Look-ups in named tables: a row name and a column name give one cell, copied from the table.

Felu =
         Mikuro  Kedumi    Goz
Tef       -1839    1824   5656
Beburu      322    4737   5932
Tififun    7718   -1327   1984
Lig       -1171    5333   1863
Kirok      1850    -331  -1871
Pav        1897    2392   4221
Goti      -5263   -8306   4067

What is the Goz of Goti in Felu? 4067
What is the Goz of Tififun in Felu? 1984
What is the Mikuro of Lig in Felu? -1171
What is the Goz of Pav in Felu? 4221
What is the Goz of Tef in Felu? 5656
What is the Mikuro of Tef in Felu? -1839
What is the Kedumi of Pav in Felu? 2392
What is the Kedumi of Beburu in Felu? 4737
What is the Kedumi of Lig in Felu? 5333
What is the Kedumi of Goti in Felu? -8306
What is the Kedumi of Kirok in Felu? -331
What is the Mikuro of Kirok in Felu? 1850
What is the Kedumi of Tififun in Felu? -1327
What is the Goz of Beburu in Felu? 5932
What is the Mikuro of Goti in Felu? -5263
What is the Goz of Lig in Felu? 1863
What is the Kedumi of Tef in Felu? 1824
What is the Mikuro of Tififun in Felu? 7718
What is the Mikuro of Beburu in Felu? 322
What is the Mikuro of Pav in Felu? 1897

Zelo:
        Lada  Zovob  Marat  Rifu  Begav  Folesid  Rovugis
Redami   158    143     91   244    168      171      189
Pes      175    143    183   215    197      215      176
Led      138    134    134    56     98       77       75
Pofut    152    135     95   141    121      104      114

Pes, Begav => 197
Led, Rovugis => 75
Led, Folesid => 77
Pes, Rifu => 215
Redami, Folesid => 171
Pes, Zovob => 143
Led, Zovob => 134
Led, Marat => 134
Pofut, Rovugis => 114
Pofut, Marat => 95
Redami, Rovugis => 189
Redami, Rifu => 244
Redami, Zovob => 143
Led, Lada => 138
Redami, Lada => 158

Dadi =
|  | Rezif | Furegu | Roba | Ziv | Sep | Mamufuf | Bor | Salonup | Banogik | Geluzi |
|---|---|---|---|---|---|---|---|---|---|---|
| Bil | 109 | 112 | 102 | 85 | 179 | 11 | 190 | 51 | 97 | 144 |
| Reko | 96 | 193 | 83 | 122 | 92 | 80 | 116 | 119 | 127 | 48 |
| Roz | 94 | 68 | 121 | 115 | 131 | 103 | 83 | 96 | 113 | 156 |
| Fom | 191 | 96 | 128 | 56 | 211 | 69 | 104 | 43 | 70 | 91 |
| Tok | 70 | 94 | 176 | 92 | 110 | 175 | 96 | 131 | 103 | 88 |
| Tonoka | 68 | 115 | 192 | 74 | 202 | 54 | 61 | 20 | 81 | 144 |
| Tem | 83 | 111 | 74 | 74 | 130 | 111 | 141 | 158 | 107 | 153 |
| Nezafo | 88 | 96 | 102 | 57 | 204 | 11 | 147 | 87 | 15 | 175 |

Ziv of Nezafo is 57
Geluzi of Bil is 144
Roba of Fom is 128
Mamufuf of Tem is 111
Roba of Tok is 176
Salonup of Tonoka is 20
Banogik of Nezafo is 15
Sep of Tok is 110

Dur =
         Rugakot  Dop  Digit  Kapibu
Kodup         25    1      5      75
Nisanok       19    1      5      75
Ruro          25    1     30      69
Sime          25    1      5      75
Lifopev       25    1     54      66
Kubag         22    1      5      75
Pap           25    1      5      75
Denave        25    1     30      75

What is the Dop of Nisanok in Dur? 1
What is the Rugakot of Nisanok in Dur? 19
What is the Rugakot of Kodup in Dur? 25
What is the Digit of Kodup in Dur? 5
What is the Dop of Denave in Dur? 1
What is the Dop of Kubag in Dur? 1
What is the Digit of Lifopev in Dur? 54
What is the Kapibu of Sime in Dur? 75
What is the Rugakot of Denave in Dur? 25
What is the Rugakot of Sime in Dur? 25
What is the Kapibu of Denave in Dur? 75
What is the Digit of Ruro in Dur? 30
Which row has the largest Digit? Lifopev

Table Zov
	Lizovon	Botal	Bof	Ritin	Rop	Vomeno
Zogop	73.4	25.8	35.0	58.5	37.9	42.6
Lok	44.8	59.7	58.5	29.4	47.6	53.5
Teguse	47.1	53.0	88.1	40.2	17.3	42.6

Zogop, Lizovon: 73.4
Zogop, Bof: 35.0
Teguse, Ritin: 40.2
Lok, Rop: 47.6
Lok, Lizovon: 44.8
Teguse, Lizovon: 47.1
Row with the largest Vomeno: Lok

Table Ber
|  | Lag | Kalim | Babelo | Bizulav | Kabez | Gop | Rog | Gedutup |
|---|---|---|---|---|---|---|---|---|
| Lel | -2.3 | -2.8 | -3.8 | -4.7 | -4.0 | -2.6 | -1.6 | -2.7 |
| Gam | -1.5 | -2.6 | -3.3 | -3.4 | -3.5 | -2.6 | -2.0 | -0.1 |
| Bapa | -2.3 | -0.6 | -3.9 | -6.0 | -2.4 | -5.4 | -3.7 | -2.9 |
| Zates | 0.8 | -2.0 | -4.3 | 3.1 | -8.0 | 0.5 | 3.0 | -1.7 |
| Bulope | -3.4 | -3.0 | -1.4 | -2.7 | -5.2 | -0.6 | -3.0 | -2.3 |
| Roru | -0.6 | -5.0 | -7.0 | -2.4 | -4.3 | 5.0 | -7.0 | 0.1 |
| Bofo | -3.4 | -0.9 | -3.7 | -6.7 | -3.8 | 3.4 | -6.3 | -5.0 |
| Modu | -0.8 | -1.8 | -3.4 | -1.2 | -4.5 | -0.2 | -3.4 | 0.5 |
| Gup | -4.3 | -3.9 | -1.2 | -4.2 | -2.8 | -2.7 | -6.9 | -3.4 |
| Fufoz | -1.3 | -5.5 | -5.3 | -0.3 | -5.6 | -2.2 | -8.1 | -0.5 |
| Zit | -2.2 | -3.7 | -3.1 | -4.3 | -1.6 | -0.2 | -4.0 | -3.9 |
| Zum | -0.7 | -4.9 | -0.8 | 8.5 | -6.6 | -4.5 | -1.4 | -1.2 |

Kalim of Zit is -3.7
Rog of Lel is -1.6
Babelo of Bulope is -1.4
Lag of Zum is -0.7
Lag of Zit is -2.2
Rog of Bofo is -6.3
Gedutup of Bofo is -5.0
Rog of Zum is -1.4
Gedutup of Zum is -1.2
Lag of Fufoz is -1.3
Rog of Roru is -7.0
Which row has the largest Gop? Roru

